Below are the code and all the weights of a small trained network. Each question names an input and a class and asks about switching units off, where a switched-off unit gives its printed mean instead of its output.

import numpy as np


def w(rows, s, z=0):
    codes = np.array(rows[::2]) - 128.0
    scale = np.full(codes.shape[1], s)
    scale[-1] = z or s
    return codes * scale


def norm(h):
    return h / np.sqrt((h * h).mean(-1, keepdims=True) + 1e-5)


def f(y):
    return y / 2 * (1 + np.tanh(0.7978845608 * (y + 0.044715 * y**3)))


def log_softmax(a):
    a = a - a.max(-1, keepdims=True)
    return a - np.log(np.exp(a).sum(-1, keepdims=True))


def net(x, mask):
    res = np.array(x, float).reshape(1, 7) / 4 @ E
    u = 0
    for l in range(4):
        y = f(norm(res) @ A[l][:, :-1].T + A[l][:, -1])
        res = res + np.where(mask[u : u + 4], y, B[l][:, -1]) @ B[l][:, :-1]
        u += 4
    return log_softmax(norm(res)[-1] @ U[:, :-1].T + U[:, -1])


A, B = {}, {}
E = w([
[209,252,5,139,171],'x0',
[184,188,155,69,92],'x1',
[77,148,145,249,95],'x2',
[145,214,164,101,103],'x3',
[88,120,100,148,114],'x4',
[128,166,149,117,115],'x5',
[196,129,145,147,70],'x6',
],0.0035)
A[0] = w([
[169,191,192,136,136,162],'L0N0',
[42,48,255,79,36,6],'L0N1',
[118,67,216,143,139,7],'L0N2',
[125,127,176,196,108,99],'L0N3',
],0.0068,0.0014)
B[0] = w([
[46,149,123,88,156,162],'L0N0',
[102,151,30,89,221,254],'L0N1',
[99,225,47,101,167,162],'L0N2',
[113,2,29,134,64,149],'L0N3',
],0.0081,0.0049)
A[1] = w([
[143,192,116,114,212,182],'L1N0',
[61,72,131,89,48,98],'L1N1',
[168,222,82,233,31,43],'L1N2',
[67,140,36,212,2,249],'L1N3',
],0.0039,0.0018)
B[1] = w([
[179,105,178,47,144,253],'L1N0',
[155,139,144,84,225,110],'L1N1',
[75,155,15,75,93,154],'L1N2',
[139,158,254,36,132,250],'L1N3',
],0.0063,0.0024)
A[2] = w([
[161,119,223,97,107,244],'L2N0',
[175,176,147,254,101,154],'L2N1',
[100,39,60,101,149,191],'L2N2',
[62,150,129,165,131,104],'L2N3',
],0.0068,0.0012)
B[2] = w([
[122,173,254,115,201,161],'L2N0',
[206,180,91,44,66,113],'L2N1',
[25,191,193,74,127,252],'L2N2',
[166,167,124,77,161,137],'L2N3',
],0.0059,0.0035)
A[3] = w([
[3,131,105,118,105,151],'L3N0',
[130,241,166,132,145,132],'L3N1',
[115,68,33,88,121,183],'L3N2',
[144,71,129,172,109,4],'L3N3',
],0.0066,0.0016)
B[3] = w([
[209,229,205,212,146,253],'L3N0',
[144,34,99,212,21,239],'L3N1',
[213,148,115,15,224,194],'L3N2',
[3,119,61,118,222,86],'L3N3',
],0.0048,0.0036)
U = w([
[159,121,254,116,90,253],'0',
[158,127,95,127,95,3],'1',
],0.0067,0.00048)

Each question gives the input, the list of numbers given to net, and the class t.
The units are the neurons (one row each of A and B). Each row of codes is followed by its name. A weight is (code - 128) times the scale printed after its matrix; where a second scale follows, it is the last column's (A, B and U).
mask holds one flag per neuron, layer by layer. A switched-off neuron (its flag False) gives its mean, the last column of its row in B, instead of its output. The means were averaged over made-up inputs and are rounded, as every weight is.
A unit's drop is (log p(t) with every unit on - log p(t) with that unit switched off) / (log p(t) with every unit on - log p(t) with every unit switched off).
The circuit of an input: a set's keep is (log p(t) with only the set's units on - log p(t) with every unit switched off) / (log p(t) with every unit on - log p(t) with every unit switched off). Starting from the 12 units with the biggest drops (on a tie, the unit counted first), units are removed one at a time, each time the one whose removal leaves the highest keep (on an exact tie, the one counted first), for as long as the keep stays at least 0.8.
circuit, biggest first: the units of the circuit, biggest drop first
unit that matters most: the unit with the biggest drop
top k neurons: the k neurons with the biggest drops, biggest first
drop of u: that unit's drop, to one decimal
input [2,4,6,1,5,-7,-5], class 0: unit that matters most	L1N3
input [1,-6,-5,-4,6,-3,-3], class 0: circuit, biggest first	[L0N1 L2N2]
input [-6,4,-6,6,3,-6,4], class 1: top 2 neurons	[L0N1 L1N3]
input [3,6,4,-8,5,-5,1], class 0: circuit, biggest first	[L1N3 L0N1]
input [-5,-1,5,0,2,1,-2], class 1: top 3 neurons	[L0N1 L0N2 L2N0]
input [2,1,6,-5,5,-5,-3], class 0: circuit, biggest first	[L1N3 L0N1]
input [-4,2,8,2,0,-2,1], class 1: top 3 neurons	[L0N1 L0N2 L2N0]
input [-7,6,0,-8,-4,4,-1], class 1: drop of L0N1	0.5
input [-6,-4,2,6,1,7,-1], class 1: top 2 neurons	[L0N1 L0N2]
input [-6,-1,4,-2,-2,1,1], class 1: drop of L0N1	0.7
input [-8,2,8,-6,-6,4,-2], class 1: drop of L0N2	0.2
input [0,-3,-1,-7,7,1,0], class 0: drop of L0N1	0.2
